[[130 107 125]
 [134 134 131]
 [145 108 141]]
->
[[134 131]
 [108 141]]

[[103 129 108 130]
 [127 150 137 129]
 [131 151 105 130]
 [147 111 111 131]
 [113 137 130 111]]
->
[[150 137]
 [151 105]]

[[134 129 127  99 136]
 [128 129 129 107 130]
 [108 126 126 139 106]
 [137 129 125 114 141]
 [107 126 128 135 109]]
->
[[129 129]
 [126 126]]

[[151 125 103 102]
 [128 126 123 127]
 [144 127 109 114]
 [136 123 116 112]]
->
[[126 123]
 [127 109]]

[[151 126 145]
 [148 106 146]
 [131 140 119]]
->
[[106 146]
 [140 119]]

[[130 117 101 143 118]
 [135 106 135 106 135]
 [124 140 137 151 128]
 [124 156 153 120 131]]
->
[[106 135]
 [140 137]]
---
[[128 124 138 128 129 140 123 116 128 124 128 125 106 133 118 120]
 [128 122 140 126 127 141 121 119 128 123 128 124 117 137 119 121]
 [128 122 141 126 127 142 121 120 128 123 128 125 119 138 120 121]]
->
[[124 138 128 129 140 123 116 128 124 128 125 106 133 118 120 128]
 [122 140 126 127 141 121 119 128 123 128 124 117 137 119 121 128]
 [122 141 126 127 142 121 120 128 123 128 125 119 138 120 121 128]]

[[148 126 121 140 117 127 125 136 145 142]
 [146 120 118 137 124 119 125 119 148 137]
 [134 118 108 129 139 117 126 109 121 119]
 [142 126 106 134 128 130 125 139 108 126]
 [142 127 106 135 130 133 125 138 108 124]
 [131 118 108 126 138 116 128 112 114 119]
 [142 131 112 137 127 140 124 145 112 125]
 [136 119 106 131 139 120 125 111 120 118]
 [148 126 122 140 118 129 124 136 146 141]]
->
[[126 121 140 117 127 125 136 145 142 148]
 [120 118 137 124 119 125 119 148 137 146]
 [118 108 129 139 117 126 109 121 119 134]
 [126 106 134 128 130 125 139 108 126 142]
 [127 106 135 130 133 125 138 108 124 142]
 [118 108 126 138 116 128 112 114 119 131]
 [131 112 137 127 140 124 145 112 125 142]
 [119 106 131 139 120 125 111 120 118 136]
 [126 122 140 118 129 124 136 146 141 148]]

[[153 120 153]
 [138 117 145]
 [110 132 117]
 [129 133 152]
 [112 155 123]]
->
[[120 153 153]
 [117 145 138]
 [132 117 110]
 [133 152 129]
 [155 123 112]]

[[132 128 114 119 139 135 128 126 129 119 142 128 137 127 112]
 [130 128 132 116 137 102 124 128 124 124 130 128 142 128 139]]
->
[[128 114 119 139 135 128 126 129 119 142 128 137 127 112 132]
 [128 132 116 137 102 124 128 124 124 130 128 142 128 139 130]]

[[ 99 140 122 127]
 [114 124 118 106]
 [113 129 153 135]
 [113 130 141 131]
 [105 135 135 126]
 [133 110 106 134]
 [139 114 149 144]
 [115 116 108 113]
 [124 109 104 121]
 [130 117 156 141]
 [148 107 129 143]
 [138 104 114 141]]
->
[[140 122 127  99]
 [124 118 106 114]
 [129 153 135 113]
 [130 141 131 113]
 [135 135 126 105]
 [110 106 134 133]
 [114 149 144 139]
 [116 108 113 115]
 [109 104 121 124]
 [117 156 141 130]
 [107 129 143 148]
 [104 114 141 138]]

[[118 135 140 129 131 142 131 132 114 121 119 121 132 132 140 116]
 [118 127 137 127 129 141 132 122 120 125 119 131 133 124 131 126]
 [143 138 126 124 127 117 113 153 143 135 135 121 127 128 136 124]
 [116 121 131 127 130 130 127 127 123 125 118 131 133 117 125 137]]
->
[[135 140 129 131 142 131 132 114 121 119 121 132 132 140 116 118]
 [127 137 127 129 141 132 122 120 125 119 131 133 124 131 126 118]
 [138 126 124 127 117 113 153 143 135 135 121 127 128 136 124 143]
 [121 131 127 130 130 127 127 123 125 118 131 133 117 125 137 116]]

[[136 127 132 142 135 134 129 149 133 125 134 122]
 [134 124 135 144 133 134 133 154 136 130 135 123]]
->
[[127 132 142 135 134 129 149 133 125 134 122 136]
 [124 135 144 133 134 133 154 136 130 135 123 134]]
